m =
[-233  133  241 -379 -228  384 -130  -47 -938 -169  541  168 -162  164
 -117  209]
Report the entry just right of the largest entry.
Answer: 168
Report the largest entry.
Answer: 541
The smallest entry -> -938

 411  -153  -242  -122  -378  -113  -562  -674   134  -430  -511  -491  -226   106    47    -5
 518   113   410  -306  -283  -401   160  -345  -243    36   200  -398  -606  -279   303   139
-152   433   239   286  -717   134  -495  -634   -62  -275  -631   256  -413  -599    37   126
-276  -333    86   182  -246    73  -560  -400  -475    50   133    52   402  -663   311  -208
 393   171  -405  -123   -65    30  -672  -587   495  -587  -149   244  -353  -634   139  -625
Counting starts at 1.
The entry just right of the largest entry: 113
Report the bottom-right entry.
A: -625
The entry at row 1, column 3 -> -242
Report the top entry of the column that holds the smallest entry.
A: -378
The entry just left of -62: -634
Report the entry in row 1 and column 1.
A: 411
Report the entry at row 1, column 2.
A: -153
Report the top-right entry.
A: -5
Report the entry just left of -606.
A: -398
Report the entry directly above -560.
A: -495
Report the entry directly above -495.
A: 160
The entry directly below the largest entry is -152
Report the entry just right of the smallest entry.
A: 134
Report the smallest entry.
A: -717
Report the entry at row 2, column 1.
A: 518
The entry just left of -672: 30
The entry just right of 433 -> 239
The entry directly above 393 is -276
The entry directly below the smallest entry is -246
Report the bottom-left entry.
A: 393
Report the entry just left of the smallest entry.
A: 286
Report the entry at row 2, column 3.
A: 410
The entry directly below 133 -> -149

W =
[[ 4.68 -1.11  3.40 -4.66 -4.15 -2.68  3.09  2.45 -3.09  3.90 -3.66]
 [ 1.45  1.13  4.33  1.25  2.70  0.77 -1.30  0.23 -0.22  0.58 -2.88]
 [ 4.31  0.79  1.12 -1.22 -2.10  0.70  2.34  0.05 -2.63 -3.60 -3.20]
 [-0.58  0.83 -2.10  3.52  2.76  2.88 -0.09  2.88 -1.37 -2.67  3.22]
 [-0.31 -1.73  1.10  3.40 -0.11 -2.54 -0.78 -1.82  2.27  2.76 -2.87]
 [ 4.49  1.23 -1.36  1.08 -2.38  1.70 -1.60  0.28  3.18  0.30 -3.29]
 [ 3.62 -1.90 -4.20 -0.77  0.58  0.14 -1.52  0.67 -1.78 -0.05  3.46]
 [ 4.25  0.51  0.04 -2.47  1.74 -0.06  4.69 -4.11 -0.38  1.03 -2.78]
 [-4.45 -3.69  2.05 -4.23 -0.75 -0.66 -0.83  3.93  1.62 -3.19 -0.84]
 [ 0.92 -3.40 -1.25  1.61 -0.03  2.39  2.80  4.76 -4.01 -3.34 -1.60]
 [ 1.76  0.37 -3.45  1.17  3.01  1.58  0.20  0.54 -4.72  1.53 -2.15]]
Which number is the entry just left of -4.23?
Answer: 2.05
Which number is the entry directly above the centre entry?
Answer: -2.54
Which number is the top-left entry?
Answer: 4.68
The smallest entry in the last row -> -4.72
The entry just right of the centre entry: -1.60
The top entry of the column that holds the smallest entry: -3.09
Which number is the first entry of the largest entry's row?
Answer: 0.92
Which number is the smallest entry in the last column?
Answer: -3.66
Which number is the second-last entry, reading row by row?
Answer: 1.53
The 4th entry in reading order -> -4.66
The 3rd entry on the main diagonal -> 1.12
The second entry on the main diagonal -> 1.13
The entry directly below the centre entry: 0.14
The entry just right of -2.63: -3.60
The entry just right of -4.15 -> -2.68
Which number is the centre entry?
Answer: 1.70
The 2nd largest entry -> 4.69
The largest entry in the last row: 3.01
Which number is the entry directly above 4.69?
Answer: -1.52
Which number is the bottom-right entry?
Answer: -2.15
Which number is the entry directly below -1.36?
Answer: -4.20
Which number is the entry just right of -1.82?
Answer: 2.27
Which number is the 3rd entry on the diagonal from the top-right corner?
Answer: -2.63
The top entry of the column that holds the largest entry: 2.45
Which number is the entry directly above the largest entry?
Answer: 3.93
Which number is the entry just right of 2.34?
Answer: 0.05
The bottom-left entry -> 1.76
The third smallest entry is -4.45
The last entry of the largest entry's row is -1.60
Which number is the entry directly below -3.69?
Answer: -3.40

array([[-1.83,  1.00,  3.46,  1.90, -1.60,  0.36,  1.62, -2.73,  0.64],
       [-0.10, -0.75,  3.46, -0.44, -2.68,  1.78, -0.31, -3.39,  0.47],
       [-0.59,  1.17,  3.46,  1.50, -2.75, -2.13,  1.22,  0.31,  2.22],
       [-0.73, -1.42,  3.46,  0.20,  3.05, -1.92, -1.28, -0.85, -1.24],
       [ 1.33,  3.04,  3.46, -2.05,  0.10, -1.10, -3.15,  1.76, -1.09],
       [-1.24, -2.41,  3.46, -0.32,  2.50, -1.56, -0.76, -0.76, -0.85],
       [-5.85, -3.46,  3.46,  0.44,  3.03, -2.19, -1.00, -1.09, -3.25],
       [-1.19,  1.56,  3.46, -0.69, -2.71, -1.21, -0.91,  3.75,  0.65],
       [-2.04, -1.42,  3.46,  0.79,  5.32, -0.90, -0.83,  1.23, -0.82],
       [-0.60,  0.60,  3.46,  2.45, -0.86, -0.93,  2.46, -0.31,  0.78],
       [ 1.04, -2.27,  3.46, -0.84, -2.46,  0.30,  0.11, -3.84, -1.24],
       [ 0.21,  3.18,  3.46,  0.15, -1.21, -2.39, -1.12,  3.99, -0.42],
       [-1.14,  0.80,  3.46,  0.17, -3.39, -0.74,  0.70, -0.41,  3.49],
       [-0.20,  2.58,  3.46, -2.28, -1.40, -0.96, -2.94,  1.88, -1.35],
       [ 0.77,  2.29,  3.46, -0.22, -2.78, -2.18, -0.90,  2.26, -1.16]])
The entry in the bottom-right corner -> -1.16
Give the top entry of the column that holds the largest entry.
-1.60
The third largest entry: 3.75
The 2nd entry in reading order -> 1.00
The bottom entry of the column that holds the smallest entry -> 0.77
Give the top-right entry.
0.64
Give the third entry on the main diagonal.
3.46
Give the entry directly below -1.14.
-0.20
The entry directly below -0.42 -> 3.49
The smallest entry in the last column: -3.25
Give the entry just right of 0.80.
3.46
The minimum is -5.85
The entry directly below -0.60 -> 1.04
The entry in the top-left corner -> -1.83
Give the largest entry.
5.32
The 3rd smallest entry: -3.46
The entry directly above -0.83 is -0.91
Give the smallest entry in the first row.
-2.73
Give the entry just right of 1.04.
-2.27
Give the median of all entries.
-0.32
The entry directly below the largest entry -> -0.86
Give the entry just left of -2.73.
1.62
Give the bottom entry of the column that holds the largest entry.
-2.78
The 4th-last entry, reading row by row -> -2.18
Give the entry just left of the largest entry.
0.79
The entry directly above -0.44: 1.90
The largest entry in the last row -> 3.46
The entry just right of -1.14 -> 0.80
Give the entry directly above 1.76.
-0.85
Give the 3rd-last entry, reading row by row.
-0.90

Questions about the row below.
1) Give the entry just left of 41.
2) Give the 3rd entry.
[  3  42  41 -32]
1) 42
2) 41
